In the rows, zero is written as 128.
Each row of numbers stands for one node and depends on some of the facts below. Use the named rows to name the rest.

Facts:
J941: kezok J935; dratri 965; lasik betrum
J931: kezok J94; dratri 596; lasik brotran
J178: kezok J502; dratri 992; lasik betrum
J227: kezok J268; dratri 992; lasik brotran
J861: kezok J759; dratri 596; lasik brotran
J679: kezok J200; dratri 992; lasik gribrom
J128: kezok J692; dratri 594; lasik senul
J826: kezok J916; dratri 992; lasik betrum
J821: kezok J819; dratri 992; lasik betrum
J770: kezok J546; dratri 149; lasik gribrom
J244: kezok J235; dratri 149; lasik brotran
J80: kezok J334; dratri 640; lasik betrum
J221: kezok J128; dratri 965; lasik senul
J921: kezok J774; dratri 640; lasik betrum
J334: kezok J230; dratri 594; lasik brotran
J20: kezok J403; dratri 640; lasik senul
J440: kezok J704; dratri 594; lasik brotran
J848: kezok J877; dratri 992; lasik senul
J53: kezok J843; dratri 965; lasik betrum
J830: kezok J729; dratri 149; lasik senul
J774: kezok J581; dratri 640; lasik betrum
J874: kezok J8; dratri 866; lasik senul
J640: kezok J996; dratri 992; lasik brotran
J89: kezok J806; dratri 594; lasik brotran
J666: kezok J589; dratri 866; lasik betrum
J43: kezok J421; dratri 992; lasik brotran
J913: dratri 992; lasik senul
J805: kezok J297; dratri 866; lasik senul
J806: kezok J848; dratri 640; lasik senul
J83: kezok J415; dratri 596; lasik senul
J729: kezok J921; dratri 992; lasik gribrom
J324: kezok J605; dratri 992; lasik gribrom
J996: kezok J387; dratri 594; lasik betrum
J162: dratri 596; lasik betrum
J482: dratri 866; lasik betrum
J376: kezok J530; dratri 965; lasik betrum
J362: kezok J484; dratri 640; lasik senul
J935: kezok J631; dratri 965; lasik gribrom
J326: kezok J672; dratri 594; lasik betrum
J230: kezok J679; dratri 992; lasik senul
J463: dratri 992; lasik senul
J530: kezok J41; dratri 640; lasik gribrom
J167: kezok J362; dratri 965; lasik betrum
J127: kezok J645; dratri 992; lasik senul
J156: dratri 640; lasik gribrom
J460: kezok J842; dratri 965; lasik brotran
J556: kezok J874; dratri 640; lasik betrum
J895: kezok J747; dratri 992; lasik gribrom
J689: kezok J160; dratri 992; lasik senul
J448: kezok J802; dratri 992; lasik brotran
J186: dratri 965; lasik gribrom
J596: kezok J829; dratri 992; lasik gribrom
J819: kezok J861; dratri 992; lasik brotran
J159: kezok J424; dratri 594; lasik gribrom
J465: kezok J796; dratri 640; lasik betrum
J479: kezok J190; dratri 965; lasik senul
J282: kezok J295; dratri 992; lasik gribrom
J35: kezok J770; dratri 992; lasik brotran
J297: kezok J975; dratri 640; lasik brotran
J829: kezok J428; dratri 965; lasik senul
J248: kezok J629; dratri 149; lasik betrum
J570: kezok J262; dratri 992; lasik gribrom
J747: kezok J703; dratri 149; lasik betrum
J631: kezok J734; dratri 596; lasik betrum
J217: dratri 992; lasik gribrom
J343: kezok J821; dratri 965; lasik senul
J229: kezok J681; dratri 992; lasik senul
J421: kezok J283; dratri 992; lasik betrum
J304: kezok J280; dratri 640; lasik betrum
J403: kezok J465; dratri 594; lasik gribrom
J450: kezok J689; dratri 992; lasik betrum
J629: kezok J863; dratri 992; lasik betrum
J441: kezok J229; dratri 992; lasik betrum
J400: kezok J995; dratri 992; lasik betrum
J351: kezok J450; dratri 965; lasik betrum
J716: kezok J486; dratri 965; lasik senul
J75: kezok J163; dratri 866; lasik brotran
J268: kezok J39; dratri 992; lasik senul
J995: kezok J556; dratri 992; lasik gribrom
J374: kezok J716; dratri 640; lasik betrum
J94: kezok J162; dratri 866; lasik senul
J8: kezok J799; dratri 992; lasik senul
J699: kezok J167; dratri 992; lasik senul
J39: kezok J460; dratri 866; lasik betrum
J799: kezok J63; dratri 594; lasik betrum
J863: kezok J570; dratri 992; lasik senul
J428: kezok J351; dratri 992; lasik brotran
J283: kezok J636; dratri 596; lasik betrum
J703: kezok J53; dratri 866; lasik brotran
J212: kezok J736; dratri 596; lasik brotran
J797: kezok J186; dratri 594; lasik betrum
J249: kezok J221; dratri 965; lasik gribrom
J190: dratri 596; lasik senul
J589: kezok J89; dratri 149; lasik brotran
J759: kezok J374; dratri 992; lasik gribrom
J63: kezok J312; dratri 149; lasik senul
J387: kezok J871; dratri 992; lasik betrum
J605: kezok J440; dratri 640; lasik senul
J225: dratri 992; lasik gribrom
J193: kezok J826; dratri 866; lasik betrum
J262: kezok J178; dratri 965; lasik senul
J581: kezok J805; dratri 866; lasik senul
J871: kezok J248; dratri 992; lasik senul
J19: kezok J212; dratri 992; lasik senul
J791: kezok J792; dratri 596; lasik brotran
J692: dratri 992; lasik brotran
J743: kezok J519; dratri 992; lasik senul
J792: kezok J752; dratri 594; lasik betrum
J502: kezok J789; dratri 965; lasik betrum
J975: kezok J127; dratri 965; lasik betrum
J763: kezok J441; dratri 640; lasik gribrom
J235: kezok J913; dratri 596; lasik senul
J672: kezok J941; dratri 640; lasik senul
J200: kezok J640; dratri 992; lasik betrum
J434: dratri 992; lasik brotran
J802: kezok J479; dratri 965; lasik betrum
J519: kezok J324; dratri 596; lasik gribrom
J843: kezok J326; dratri 992; lasik gribrom
J916: dratri 149; lasik betrum
J953: kezok J244; dratri 965; lasik brotran
J752: kezok J225; dratri 594; lasik betrum
J645: kezok J134; dratri 965; lasik gribrom
J163: kezok J304; dratri 992; lasik senul
J796: kezok J159; dratri 965; lasik betrum
J807: dratri 965; lasik brotran
J295: kezok J376; dratri 965; lasik gribrom
J842: kezok J249; dratri 640; lasik betrum
J60: kezok J35; dratri 866; lasik senul
J160: kezok J939; dratri 965; lasik betrum
J424: kezok J895; dratri 992; lasik senul
J280: dratri 992; lasik betrum
J546: kezok J83; dratri 866; lasik brotran
J636: kezok J448; dratri 965; lasik betrum
J415: kezok J227; dratri 965; lasik betrum
J939: kezok J43; dratri 594; lasik gribrom
J486: kezok J38; dratri 640; lasik betrum
J41: dratri 992; lasik gribrom
J312: kezok J156; dratri 640; lasik betrum
J877: kezok J763; dratri 992; lasik senul
J704: kezok J193; dratri 992; lasik betrum
J38: dratri 965; lasik gribrom
J134: kezok J791; dratri 596; lasik betrum
J390: kezok J953; dratri 992; lasik betrum
J804: dratri 965; lasik betrum
J734: kezok J743; dratri 866; lasik gribrom
J736: kezok J75; dratri 992; lasik gribrom
J681: kezok J60; dratri 866; lasik betrum
J789: kezok J343; dratri 149; lasik gribrom
J484: kezok J666; dratri 640; lasik betrum

Known rows:
[153 147  99 169 145 161 124 136  69 137 176 133 127 111 186 129 160 111
 127  70 143  87 162 127 119 104 148  94 116] : J747
[106 117 137 116 140 182 101 163 124 124 133 160 112  76  82 135 133 150
 138 127 117 115 124 105 153 107  96  87 148] : J895
[ 84 104 149 108 133 118 162 126 160 125 116 105 102  96  75 137 133 184
 103 148  48 194  81 126 169 163 144 167 138] : J75
[174 152 124 152 144 141 138 115 111 131 126 129 141 155 192 144 169  98
 126  90 155  55 146 144  65 111 159 141 104] : J374
[120 132 108 126  95  67 112 130 158 129 116 144 135 150 120 104  87 114
 129 166 132 139 106 136 146 125 102 125 107] : J190
[106 117 199  87 131 157 141 144 154 128 152  92 113 102  51 157 144 188
 108 139  67 185  66 115 216 142 136 112 150] : J819
[172 153 135 164 142 163 141  99 123 124 120 116 145 143 179 152 138  91
 142  75 162  76 143 124  60 124 155 122 110] : J921
[106 131  91 141 176 150 166 133 112 131 159 148 107 111 135 118 127 128
  88 130 109 131 135 147 127 123 143 139 119] : J830
[109  86 141  87  54  83 119 141 146 135  79 114 115 119 100 114  62 173
 135 144  72 211  56 119 168 227 134 219 129] : J440
[156 171  99 168 130 109 105 144  95 140 180 145 137 157 153 121 188 116
 141 117 151  77 153 123 153  52 133  34 107] : J280
[117 128 115 115 150 139 143 111 139 134 122 118 138 109 123 124 103 122
 131 137 126 144 143 135 151 114 133 138 132] : J60
[151 136 134 167 181 126 169  96 109 119 202 102 137 125 176 130 138  83
  85 109 157 108 168 131 148 114 150 133 109] : J248
[130 158 121 134 143 135 121 145 131 137 156 152 138 120  95 120 139 148
 132 136 122 124 112 121 163  81 112  55 115] : J463
[111 116  96 126 146 123 144 134 135 132 134 150 116 116 127 111 145 135
  91 143 117 141 145 140 120 116 125 146 122] : J874
[158 138 122 170  99  63 117 113 132 126 129 108 137 192 172 124 100  77
 163 126 164  79 127 147  75 132 128 127  95] : J804
[158 139 114 123  91 106 105 119  86 135  97 110 151 177 178 136 128  93
 182 107 170  88 166 156  71 130 135 133 129] : J415
[129 122 152 116 112 116 113 124 170 130  95 135 118 147  89 127  38 102
 183 168 125 102  74 134  94 166  93 140 126] : J186

Name these rows:
No name comes twice in this set of rows, the named rows included.
[167 127  96 135  47  93  72 145  66 140  89 162 144 146 210  97 110  97
 150  90 170 108 151 120 103 140 134 165 108] : J326
[104 110 126 119 132 156 112 151 130 131 130 167 103  77 100 124 110 133
 130 129 115 123 121 118 139 123 108 134 138] : J734
[156 143 123 160  93  55 102  96 136 132 130 115 155 173 163 108 107  83
 157 131 178 113 135 110 147 111 115 101 100] : J162

Now the same nodes, written a new way:
Known rows:
[116 146 132 112 119 107 126 127 142 128 134 125 137 157 130 152 109 134
 132 145 128 109 131 119 133 125 140] : J283
[135 138 105 123 119 124 131 127 121 132 127 118 142 194 138 129 109 146
 147 133 128 137 123 115 142 120 121] : J280
[107 131 114 103 120 119 110 116 144 116 125 119 119 158 126 121  88 145
 121 141 124  89 134  79 139 128 133] : J519
[137 152 126 128 110  98 128 123 122 123 134 114 132 152 145 137 122 140
 141 125 118 126 118 117 129 134 127] : J374
[109 117 105 119 121  96 102 115 140 106 128 112 138 153 139 107 160 164
  97 141 134 138 128 109 151 125 151] : J282
[123 138 131 120 129 101 143 126 127 147 132 131 142  70 132 131 129 162
 154 133 122 124 124 136 148 138 122] : J351
[134 128 136 142 113 125 140 144  95 118 130 111 120 110 134 141 126 125
 138 144 124 134 133 208 129 108  92] : J819
[129 136 129 130 126  95 141 126 131 147 128 127 136  64 132 129 115 165
 151 129 123 118 118 130 136 137 118] : J502
[134 147 142 128 106  97 140 122 116 129 139 108 130 132 149 119 145 151
 161 127 116 130 113 111 137 141 129] : J39
[130 140 113 131 120 111 132 122 117 130 134 121 152 119 141 129 114 156
 130 121 121 148 109 151 145 130 114] : J996
[134 138 172 140 105 102 151 140  92 120 139 100 108  77 141 128 169 126
 158 133 113 131 126 190 140 126  93] : J546
[122 126  89 114 120 119 114 111 115 110 123 117 136 145 137 121 101 159
 128 145 127 129 120 110 138 131 131] : J570
[126 134 120 113 111 107 123 111 113 117 128 105 118 135 143  98 139 156
 162 128 112 117 118  75 151 149 117] : J734
[130 128 145 139 110 130 144 144  98 116 137 105 124 105 134 135 129 126
 129 143 125 131 130 203 136 106 101] : J227
[120 147 131 125 116 152 128 124 119 131 123 110 132 175 133 123 144 136
 104 117 102 124 117 108 141 141 144] : J672
[126 144 155 127 112 100 140 120 114 127 138 109 134 127 141 125 153 148
 156 125 118 139 106 127 149 143 123] : J666
[123 138 110 132 121 160 129 123 110 131 115 118 144 159 134 135 130 143
  99 139 115 140 114 124 129 129 158] : J863

Name these rows:
No name comes twice in this set of rows, the named rows included.
[120 124  95 110 113 134 115 115 120 115 125 109 132 165 137 105 100 158
 134 139 123 115 123  89 146 127 126] : J324
[131 130 138 139 102 129 143 146 100 120 137 105 121 109 139 132 124 127
 136 144 124 119 137 191 129 104 103] : J692
[104 143 136 121 120 150 123 126 139 134 121 122 135 149 126 145 119 134
  90 142 112 103 127 115 123 128 170] : J83
[114 126 105 114 120 101 129 116 128 132 129 124 129  43 138 104 110 179
 142 138 119  97 129  92 141 142 129] : J249
[115 147 119 117 119 145 125 130 132 136 121 127 137 159 131 148 125 134
 102 147 114  98 138 107 124 131 170] : J190
[125 135 158 126 126 112 133 145 123 121 125 117 104 132 118 153 126 106
 134 143 124 112 146 186 134 109  88] : J212
[127 143  98 132 112 158 134 127 108 139 125 115 152 114 146 113 136 158
  97 121 106 126 117 128 135 135 151] : J128
[116 138 130 122 133 140 142 126 119 153 118 130 145  64 126 129 152 159
 122 133 108 124 124 128 143 148 148] : J829
[118 134 188 136 118 107 145 140 115 121 136 111 106  80 123 145 149 119
 152 141 121 117 134 196 138 120 100] : J589
[128 127 159 135 125 104 151 146 110 140 131 121 114  20 127 127 147 140
 151 132 119 118 137 199 142 122  83] : J807

Now the same nodes, written a new way:
Some nodes and their rows:
[109 138 120 125 157  84 123 129  94 144 143 147 136 143 121] : J556
[244 128 188 167 134 181 185  72 164  56  99 149  91  85 132] : J89
[105  81 129 140  95 135 103 153 135 112 101 132 133 159 142] : J895
[137 139 105 126 149 106 111 133 113 147 165 136 138 143 143] : J996
[115 144 117 127 133 117 105 123 142 176 142 114 147 109 133] : J874
[137 102 135 111  77 152 129 176 118 135 106 148 137 142 123] : J186
[224 126 188 140 134 188 195 105 167  52  92 135  73  70 110] : J953
[ 90 125 129 128 166 112 111 122 104 163 128 147 147 129 117] : J605
[118 164 101 124 106 108 121 127 130 166 166 137 134 122 128] : J482
[ 98 132 129 105 145 134 121 146 112 157 141 105 146 113 115] : J221
[214 128 166 163 129 184 177  73 173  38  80 125  73 105 113] : J448
[104 146 127 113 156  77 123 124 104 142 143 150 138 153 125] : J774
[118  93 130 128  94 129 108 149 137 110  96 127 139 168 147] : J729
[101 131 126 124 164 113 115 120 101 162 124 142 151 133 119] : J20
[ 76 132 103 128 135 111 112 129 119 125 157 115 127 149 130] : J704
[ 73 144 102 120 127 154 117 113 120 147 136 119 147 150 123] : J463
[118 151 111 129 120  89 119 131 128 157 163 117 137 113 138] : J666

Name these rows:
No name comes twice in this set of rows, the named rows included.
[113 139 113 124 160  88 124 131  93 145 141 149 134 140 127] : J374
[116 138 117 106 135 105 121 154 106 141 157 109 126 130 107] : J802
[ 82 131 104 122 148 136 108 121 125 140 131 102 145 144 131] : J230
[103 134 130 127 161 111 123 117  93 161 124 135 158 128 123] : J806
[188  92 135 141  97 120  91 147 124 135 105 136 143 169 130] : J939
[237 142 182 168 112 169 190  79 181  69  94 135  87  55 133] : J546
[141  93 147 139 107 108 126 149  99 129  87 155 153 145 139] : J763
[117 137 106 100 147 112 129 164 107 142 155 117 126 121 126] : J502
[156  83 142 142 102 128 100 154 130 135 114 152 145 155 145] : J159
[113 125 120 138 144 105 103 131 117 148 176 141 134 139 132] : J326
[136  98 156  96  96 124 121 175 137 124 104 135 139 152 134] : J645
[125 141 122 120 141  98 110 123 118 146 169 135 143 153 137] : J792
[ 89 140  94 122 141 112 116 132 116 124 150 111 130 150 138] : J200

